Below are the code and all the weights of a small trained network. Each question names an input and a target symbol and asks about switching units off, where a switched-off unit gives its printed mean instead of its output.

import numpy as np


def w(rows, s, z=0):
    codes = np.array(rows[::2]) - 128.0
    scale = np.full(codes.shape[1], s)
    scale[-1] = z or s
    return codes * scale


def norm(h):
    return h / np.sqrt((h * h).mean(-1, keepdims=True) + 1e-5)


def softmax(a):
    e = np.exp(a - a.max(-1, keepdims=True))
    return e / e.sum(-1, keepdims=True)


def log_softmax(a):
    a = a - a.max(-1, keepdims=True)
    return a - np.log(np.exp(a).sum(-1, keepdims=True))


def net(x, mask):
    ids = ['ΓΔΘΦΩαβεζηλμξπστ'.index(c) for c in x.split()]
    T = len(ids)
    res = E[ids] + P[:T]
    u = 0
    for l in range(3):
        r = norm(res)
        for j in range(2):
            rows = slice(4 * j, 4 * j + 4)
            q, k, v = (r @ M[l][rows].T for M in (Q, K, V))
            z = softmax(np.where(np.tri(T) > 0, q @ k.T / 4**0.5, -1e9)) @ v
            o = O[l][rows]
            res = res + np.where(mask[u + j], z, o[:, -1]) @ o[:, :-1]
        u += 2
    return log_softmax(norm(res)[-1] @ U[:, :-1].T + U[:, -1])


Q, K, V, O = {}, {}, {}, {}
E = w([
[102,54,119],'Γ',
[140,189,131],'Δ',
[196,128,143],'Θ',
[219,95,68],'Φ',
[116,58,138],'Ω',
[138,255,108],'α',
[97,166,131],'β',
[59,119,112],'ε',
[152,156,134],'ζ',
[135,233,43],'η',
[165,64,147],'λ',
[171,88,139],'μ',
[143,70,125],'ξ',
[101,138,42],'π',
[91,124,127],'σ',
[73,174,118],'τ',
],0.018)
P = w([
[121,157,121],'0',
[78,159,168],'1',
[168,141,43],'2',
[90,170,191],'3',
[181,133,5],'4',
[90,175,199],'5',
],0.0022)
Q[0] = w([
[40,174,251],'L0H0',
[131,133,187],'L0H0',
[160,160,99],'L0H0',
[109,154,105],'L0H0',
[89,89,244],'L0H1',
[136,139,188],'L0H1',
[144,110,163],'L0H1',
[152,131,185],'L0H1',
],0.017)
K[0] = w([
[103,154,211],'L0H0',
[170,103,246],'L0H0',
[156,199,120],'L0H0',
[97,145,108],'L0H0',
[100,145,228],'L0H1',
[122,180,193],'L0H1',
[117,129,120],'L0H1',
[106,115,192],'L0H1',
],0.013)
V[0] = w([
[92,232,18],'L0H0',
[108,144,164],'L0H0',
[159,66,251],'L0H0',
[111,160,96],'L0H0',
[139,116,240],'L0H1',
[225,122,254],'L0H1',
[119,116,254],'L0H1',
[145,132,62],'L0H1',
],0.0073)
O[0] = w([
[61,214,90,254],'L0H0',
[153,148,175,112],'L0H0',
[255,122,101,9],'L0H0',
[147,128,147,167],'L0H0',
[113,110,200,35],'L0H1',
[121,153,95,17],'L0H1',
[236,111,193,25],'L0H1',
[98,129,62,180],'L0H1',
],0.0063,0.0034)
Q[1] = w([
[51,36,200],'L1H0',
[139,206,149],'L1H0',
[135,220,174],'L1H0',
[130,233,138],'L1H0',
[124,126,17],'L1H1',
[177,82,1],'L1H1',
[134,163,83],'L1H1',
[194,207,195],'L1H1',
],0.006)
K[1] = w([
[58,39,210],'L1H0',
[129,181,152],'L1H0',
[145,188,45],'L1H0',
[137,184,180],'L1H0',
[115,83,1],'L1H1',
[209,209,94],'L1H1',
[156,133,111],'L1H1',
[130,154,150],'L1H1',
],0.0095)
V[1] = w([
[161,166,84],'L1H0',
[255,119,154],'L1H0',
[113,106,13],'L1H0',
[207,67,198],'L1H0',
[125,115,41],'L1H1',
[137,64,44],'L1H1',
[235,150,130],'L1H1',
[87,118,87],'L1H1',
],0.0079)
O[1] = w([
[104,1,134,148],'L1H0',
[70,194,173,19],'L1H0',
[200,127,155,198],'L1H0',
[140,99,74,4],'L1H0',
[198,102,173,195],'L1H1',
[107,219,50,167],'L1H1',
[106,94,84,53],'L1H1',
[124,55,41,188],'L1H1',
],0.0049,0.0031)
Q[2] = w([
[98,82,130],'L2H0',
[166,168,128],'L2H0',
[112,118,163],'L2H0',
[146,162,128],'L2H0',
[148,161,97],'L2H1',
[66,177,166],'L2H1',
[125,165,156],'L2H1',
[83,249,175],'L2H1',
],0.015)
K[2] = w([
[187,137,27],'L2H0',
[178,163,17],'L2H0',
[190,174,134],'L2H0',
[60,172,110],'L2H0',
[144,153,102],'L2H1',
[2,177,77],'L2H1',
[106,222,179],'L2H1',
[39,241,137],'L2H1',
],0.0099)
V[2] = w([
[71,254,201],'L2H0',
[242,60,85],'L2H0',
[81,151,94],'L2H0',
[138,106,161],'L2H0',
[77,117,160],'L2H1',
[231,84,93],'L2H1',
[160,3,114],'L2H1',
[185,108,103],'L2H1',
],0.0072)
O[2] = w([
[246,195,78,189],'L2H0',
[225,114,139,10],'L2H0',
[116,98,107,223],'L2H0',
[191,112,91,74],'L2H0',
[65,19,228,152],'L2H1',
[4,209,70,4],'L2H1',
[107,224,31,14],'L2H1',
[86,206,139,68],'L2H1',
],0.0036,0.0017)
U = w([
[80,59,70,75],'Γ',
[144,211,215,150],'Δ',
[214,218,95,65],'Θ',
[129,152,58,254],'Φ',
[135,3,112,89],'Ω',
[118,234,136,71],'α',
[71,138,243,73],'β',
[40,44,162,67],'ε',
[206,124,221,96],'ζ',
[77,188,80,165],'η',
[209,67,142,112],'λ',
[221,127,90,78],'μ',
[146,92,42,80],'ξ',
[47,150,63,181],'π',
[108,44,211,117],'σ',
[37,151,188,120],'τ',
],0.021,0.007)

Each question gives the input, a string of symbols that net reads in full, and the target symbol t.
The units are the heads (4 rows each of Q, K, V and O). Each row of codes is followed by its name. A weight is (code - 128) times the scale printed after its matrix; where a second scale follows, it is the last column's (O and U).
mask holds one flag per head, layer by layer. A switched-off head (its flag False) gives its mean, the last column of its rows in O, instead of its output. The means were averaged over made-up inputs and are rounded, as every weight is.
A unit's drop is (log p(t) with every unit on - log p(t) with that unit switched off) / (log p(t) with every unit on - log p(t) with every unit switched off).
The circuit of an input: a set's keep is (log p(t) with only the set's units on - log p(t) with every unit switched off) / (log p(t) with every unit on - log p(t) with every unit switched off). Starting from all 6 units, units are removed one at a time, each time the one whose removal leaves the highest keep (on an exact tie, the one counted first), for as long as the keep stays at least 0.8.
units of the circuit, in order: the units of the circuit, biggest drop first
unit that matters most: the unit with the biggest drop
heads that matter: for each layer, one digit per head in row order, 1 if its drop is at least 0.15 and else 0, layers parted by /
drop of u: that unit's drop, to one decimal
input Φ τ ξ β π Θ, target Θ: unit that matters most -> L2H1
input μ Γ τ, target τ: heads that matter -> 01 / 00 / 01
input Ω β ζ Δ Φ Δ, target Δ: heads that matter -> 10 / 00 / 11
input τ ξ ε Θ, target Θ: heads that matter -> 10 / 00 / 01
input ε ξ σ, target σ: heads that matter -> 01 / 00 / 01
input τ α Θ ξ τ, target τ: units of the circuit, in order -> L2H1; L0H1
input α π η π Δ, target π: heads that matter -> 11 / 00 / 00
input Ω ζ β ε, target ε: heads that matter -> 00 / 10 / 01
input π μ Δ Γ ζ, target π: heads that matter -> 11 / 00 / 00
input Θ λ Φ β, target β: heads that matter -> 00 / 00 / 01
input Ω τ λ Φ Δ σ, target σ: heads that matter -> 00 / 00 / 01
input π τ τ ε λ, target π: heads that matter -> 00 / 00 / 01
input ζ η Θ ξ, target ξ: heads that matter -> 10 / 00 / 01
input σ Ω λ, target λ: heads that matter -> 11 / 00 / 10
input ζ π μ π Γ, target π: units of the circuit, in order -> L2H1
input Θ β ξ α, target Δ: heads that matter -> 01 / 00 / 01
input Θ τ ε Ω, target Ω: drop of L2H0 -> 0.1
input Δ π Ω, target π: drop of L2H1 -> 1.7
input σ Θ Θ β ζ, target ζ: drop of L0H1 -> 0.1
